Each row has a class, written after it.
[ 16  16   8  33  -4 -18  -4 -30  18 -40  -9  20 -21  -4  19  68 -17   7
   7   1  -4   2   2 -24   7  47   7 -31   0  -5 -14  24  12  15] | K783
[ -8   4  -2 -17   4  22 -10   9   8  -1  -3  30 -60 -32 -67  22  -5  -6
   2 -57  -5  23  -3 -26 -10  14  13 -23   5   5 -18 -13  -9  -7] | K733
[-23  23 -12   9   4   4  -9 -22   3  -1  24  11  -8   6  21  -6  12   4
   9  31   8  -6 -17 -14  -1  -1  12 -39   9 -16  14   0  23  -6] | K799
[ -1  11  21  -7  33  32   5 -15 -15  -3 -26  -3 -28   9  70  15  -3  15
   8  45  20  11  -3  15   4   3 -15  15  -4  14  12  35  26   2] | K284
[ 16 -47   9  25   8  71  -7   6   6  -6  -3  40  30 -45 -71 -32 -32  13
  -1  -7   8  18 -14  10   4  27   7 -10 -29 -16   6  24 -38   0] | K542
[ -1  -5   5  15 -18  16 -12   7  11 -46 -23 -12  44 -24  -4   5 -31  23
   8  31  21 -16 -44  -6 -20  10 -14 -21  -2  -2  23  31  17  -9] | K284
[ 31  12  -1 -31   2  82   6 -18  -9 -11  29  -5 -35  13   7  -4  14 -42
  -9 -28  -2   0  19 -26  -6  24   8  -4  11   0 -11 -24  12   3] | K542
[-27 -19  -1 -19   8  14  -4 -30 -21  -2   3 -20  16 -11  -8  -1 -18 -68
 -33  55  39 -30 -41  11   4 -12 -12   3   1 -12  -4  -2 -30  -2] | K542
[  7  20   8   8  42  13  -2  12 -14  -2  33   8 -11  -2  33 -36  19  -9
  29 -32  29  62 -13  25 -37   0  -8   0 -31 -19   5  20  -9  45] | K284
[ 10  -5  39  29  -9  64 -16 -15  15 -31 -24  -8  -8 -31  67  56 -28 -22
 -18   2  11 -43 -33  10  -6  11 -13 -35  -7  -3   3  25 -18  31] | K284
[ 10  21  29  34  -8 -28  -2  -8  -4 -12 -26 -34  45   0  -1  -5   4  18
 -24  10 -36 -28  34   7  18  70  -9 -15  -5 -13  44   7  30 -17] | K542
[-33  -6 -24   7   9  12  13  28  -4   2  -9 -44  68   2 -45 -65   6  31
 -10 -39  26 -30  -9  30 -18  43  27 -27 -14 -25  13   7 -48 -19] | K852
[ 16  -9  12  27  -8  29   9 -17  13  24  -1  16   2 -17  19  19  -8  32
   1 -21   8   6   6  14  30  10  18  13  13  25 -33  -4  -5  20] | K852
[ 16   3 -48  -1 -16  20  -7  -3  13 -25  45  31  -6  -1  32   5  -7  40
  25 -15 -12  14  -6 -27 -10 -47  18 -16  49 -20 -11 -25  -4 -15] | K799
[-22  -6  -1 -47   4  33 -32  31  -9 -27  12 -19  35 -19  -2  -1  20 -30
 -15  42   1  -3 -14  10 -24  -1 -17 -25 -16  -9 -11 -31 -13   1] | K852
[  1  24  10  40   9 -11  17 -23 -14 -36 -26   2  11   4   8  37 -20  31
  27  -7   6  11 -23  -9   2  12  34  -8   1 -38 -25  14 -15 -12] | K210
[ -9  -3  -3  28  25 -29 -28 -27  14  52   3   2   0 -49   6  18  33  -2
   9  -8  -8  -1  -4 -11  -7   7   6 -26  -2 -15  10   9   3  17] | K284
[ 20  21  25  21  -3  -5 -10 -31 -27 -18  -6  18   5  32 105  44  27 -41
  20  39  -1  31  37   5 -16  -6 -43   2 -28   5  -8   6   7  13] | K284
[  3  12 -11 -17  -3 -43 -18  15  15 -19  19  25  -5 -19   3  32 -17   5
 -14  31  16  24 -12  -8   6  19  -2  -9  20  31   6 -16  17  50] | K783
[ 43 -44   4  15 -32  23 -20   6  37  -9  14  43  12 -20 -14   5  -5 -12
  18   0 -60  -4  28 -21  16  21 -27  -3   4  16   3 -24   4   2] | K418
[  5 -22  -8 -19 -13  49   3  20   7  24 -14  29 -18  -3 -50 -12 -19  70
   7  30 -27  -3  13  -6  21   0  27  -9  15  13   6  15   9 -55] | K799
[ 52   7   6  31 -14  59 -12  -7  11 -60  48  54  11  -9  19  18   6  23
  35 -11 -11  68  -5   0  -9  16  -1  -8  10 -12  -1  -1   2  21] | K210
[ 13  19 -18   6 -19 -12   3 -37 -13 -29  59 -10  33  29   6 -34  28 -57
   7 -33  49  13 -12  12 -39  44  -4 -11 -11 -22  -2  14  -9  10] | K542
[ 30 -11   5  24 -18   3 -17  -4  23 -32  40  44  -9 -28  21  35 -17   9
  -6 -33  -1  69  27   6  -1 -21 -38  15   5   7 -16  -2 -14  49] | K783
[-10   4  -2 -38 -20 -37 -20  26   8 -24 -15  -5  -2 -40 -54   9 -12  -5
   6  53 -17  11 -46  -6  -1 -22   6 -24   7  -5 -27  -4  26 -11] | K733
[-24 -11  -4  14   8   7 -11  14  19 -19 -25 -26  35 -29  11  -3  -2  -5
 -27  -1   1 -17  17 -14  15  13 -28   9  11 -21  17 -25   0  39] | K418
[-15  17   3  -4  14 -20  21 -18 -10   4 -13  -6 -37  16  -9  29  -1  17
  33 -48  26  -2 -15  -1  -9  33  25  29  -4  14 -37  22   5 -30] | K852
[  4 -49  30 -17 -46  -6 -10   5  21 -10 -36  10  33 -23  49  42 -43 -13
 -24  39  -6 -55 -26  14  25   9 -12  11   6  35 -40  -9 -11  15] | K418
[ -1  -5 -18  10 -35 -20  10 -10   2  25  23  27 -12   7 -23 -10 -15   2
  32 -10  25  12 -21  10  -9 -46  26  -5  -9  -8 -43  18 -20  -7] | K799
[  0 -16  23  34  17  72  -5   9   6 -28   4  43  -6 -19 -42   2 -37  18
   7 -11   0  45 -13 -20   2  13 -19  10 -29  12  16   9   6   4] | K412
[ 13 -19  10  29 -34  80  23  25   9  -5 -26   1   0  11 -14 -34 -37   6
  -1  -9   2 -33  -7  10  16  13  13   0 -18  13   4  32 -18  -5] | K799
[  0  13 -14  20  -9  11  10  -2  12 -28  -3 -25   6  32 -13 -27  16 -27
   5 -61   6 -15  55 -18 -19  50 -23 -16 -20 -31  16  -5  -4   8] | K418
[-15 -23 -14 -35  -6  67 -14 -26   7 -11  16  26   0  -9 -28  12  10   9
  -1   0  45  21 -18 -40 -25  47   3   1 -11  23 -20  21  34 -30] | K412
[ -5  -1 -10 -70  11  33   6  33 -16  24 -24  12 -80  14  14  21 -20  24
   2  34 -20 -15  16  -5  13 -39  23  16  18  22 -18 -12   7 -35] | K799
[ -7 -11   6  35   0  -7  -4  -7  12  -9  -4  10  42 -34 -28  -7 -17  51
  13 -17  -8   0 -35   6   1  22  25 -22   1 -18   9  15  -9 -18] | K210
[-27 -16 -26   5 -31  -2 -18  -8  20   2 -14  17  26 -33 -41  28  -9   5
  23  18  38 -14 -30 -14 -21 -30  23 -40 -30  -7 -31  13   7   2] | K412
[-41 -28  32  16 -18  15  17 -16   7  30 -48   5  32 -24 -46 -50 -33  52
 -18  19  12  -9 -17  29  33   2   7 -22 -15  26  -2  33  16 -40] | K733
[-20 -15  -8   1 -32  31   5   6   9 -26 -38  -5  13 -23   5  -4  12 -27
  11  -5  32  -9 -42   5  -2  11   2  17  -2  27 -22  35   7  11] | K733
[-24   3  25  10 -30 -22 -10 -11   0 -30 -29  -2  21 -21  28  23 -14 -38
  -1  33 -12 -21 -45  -1   6 -16 -11 -27  -6  11 -24  -7  10  -2] | K733
[ -6 -12   7 -25 -19  78  -9  -9   5 -34  12  23  15 -44   0  16 -26   3
   1  23  60  29 -51   3  -5 -51   3  13  11   4 -38  -1  17  37] | K542
[-26 -16 -35  16  27  12 -18  -8  32  74   5 -16   5 -60 -29 -26  47   3
   7 -14 -21 -10   0 -41  17 -11  30  -8   4  -4   8 -19  40  27] | K412
[ 37  -1   2 -11  10  -2   6 -52   9  40  45 -17  -7 -13   9 -48  30  -5
  10 -22  -9  12  -2  -7   6  43  29  -3  -2 -17 -35  20  48  -7] | K542
[ 25   0  22  29  -6  45 -19 -43   6  -3  42  40  -5 -37   1  38 -12 -23
 -20   7  16  32  -2   9  14 -14  -1 -29   7 -27 -22 -19 -25  52] | K542
[ -2 -17  12  -2  10  41   1   6  10  14 -30   1  17 -37 -55   5 -34  55
 -18  40  11  -8 -17  -3  32  31  33 -18   3   3 -26   3   2  -5] | K852
[-30  -6   5 -36 -21  63   1   3   2  17  11   0 -19   0 -67 -28 -21  33
 -16  -9   5  -4   5 -13 -10 -30   6 -32  -3  -6  -5  -4   9 -55] | K799
[-30  -3  34  -5 -34 -15  18  -1 -10  12 -53 -21  -4  16  32  -1 -46   7
 -33  18  42 -47 -15  23  16  23  -7  26 -23  40 -11  40  16 -16] | K799
[-34  -6  -4  18 -41  35  18 -35   3  -2   8 -20  30  15 -52 -12 -11 -29
   9  -6  55 -12 -42  -8 -19 -24   8 -10 -25   0 -28  24   3 -14] | K412
[-11 -14   0  37  -6 114 -11 -32  20 -12  55  -9  27 -17 -33 -20  13 -27
 -32   9   7   3 -26  -8   3   3  -9 -38  12 -24  27  -4 -15  16] | K412
[-28 -17   5 -36  12  58  -7  30   6 -18  29  26 -23  -4  -6 -22   5 -17
  36 -27  -3  24 -13  27 -28 -63 -19   0 -15 -11 -10 -20 -21  13] | K418
[-16  25  -2  52  -3  19  -3   5  12 -59 -12  -8  22 -25 -43 -10  -8   2
   9 -52 -29  11  -8 -47  -8   1  -8 -41   9 -35  19 -25   5  -5] | K733
[-23  18  22   3   0  45   3 -20   0 -11  14  20 -29 -12   6  -2 -14 -23
 -21  22  14  32 -17  -8  28 -35 -26  -3  29  34   8 -36  30  26] | K733
[ 23  11   7  32   8  77 -24 -17   3 -58  25  51  -6  -8  72  43  26  -1
  39 -36   4  57  13 -24 -38   6 -38  -4  -4   0  16   6   8  19] | K284
[ 45  18 -11  21  11 -37  18  38 -19  25 -25  -3 -37  47  47 -31  22 -17
  37  -4 -80  -4  71 -10  18  21   3  30 -25   5  13  -4  10 -11] | K799
[ 23  -6   4  15 -10  28  -8  15  15 -54 -16  18 -28  -8   0  51 -42 -23
  -6  35 -12  -3   7  -2  10  -8 -17 -26  -8  -4   1   6 -26  32] | K783
[-32 -16  11  12  10  -6 -21  14  11 -23 -47  29 -29 -49  -2  26 -27 -17
   6  42   0  -7 -41  15  18 -10 -25  -1  -9  24  20  19   4  10] | K733
[  1  -9  -4  42  -7 -48 -29 -52  25  12  28  -9  38 -34  25   2   9 -23
 -16  51   7   4 -14  -8  11  14 -22 -22 -17 -18  -5  13  35  26] | K412
[-46 -22  -4 -12  18  16  -8   4  -9  53 -14   7   9 -40 -44  -1 -20   3
  -6  20  42  -6 -39  14 -11 -61  21 -26  -4  -7  -8  -5 -47  11] | K284
[  6  13  26  16   9   9 -11 -42  -7 -21   3  55  -7  -7 -25  28 -28   7
   2   3  12  39   7 -66   4  61 -10 -16 -15  23   2 -25  44 -18] | K210
[ -6   9   7  21  -8 -14 -10 -12  26 -11  -3  24  -4 -43  11  60 -39  45
  -6  29   4  14 -13   3  24 -54  18 -42  22 -12 -27 -12   1  49] | K783
[-12  55  -9 -16   6 -61   1 -20 -20 -48  15  -9 -12  39  64  31  12  -7
  28 -21  19 -11 -21  -3 -37  35  13 -21   6  -6   8  -9  20 -17] | K210
[ 24   6  -5  -9 -19   1 -11 -19  21  -1  31 -20 -17  -6   8   2  11 -12
   7 -14   1   6   6   1 -23   5   4 -30 -31 -25 -36  20  28   7] | K412
[  2 -12   9 -28 -10  40   9  -1   0 -22 -27   0 -12 -14  12   2  -6  -6
   3  12 -17  -6 -36 -24  12  18  18   3  15  24 -40   6  25 -24] | K733
[-20   5  -8  17  29 -31  -8 -46  -1  21   1   5   5 -13  30  36   7  28
 -11  38  34  -5  -6  27  18  25  23 -29  11 -23 -24  10 -22   4] | K852
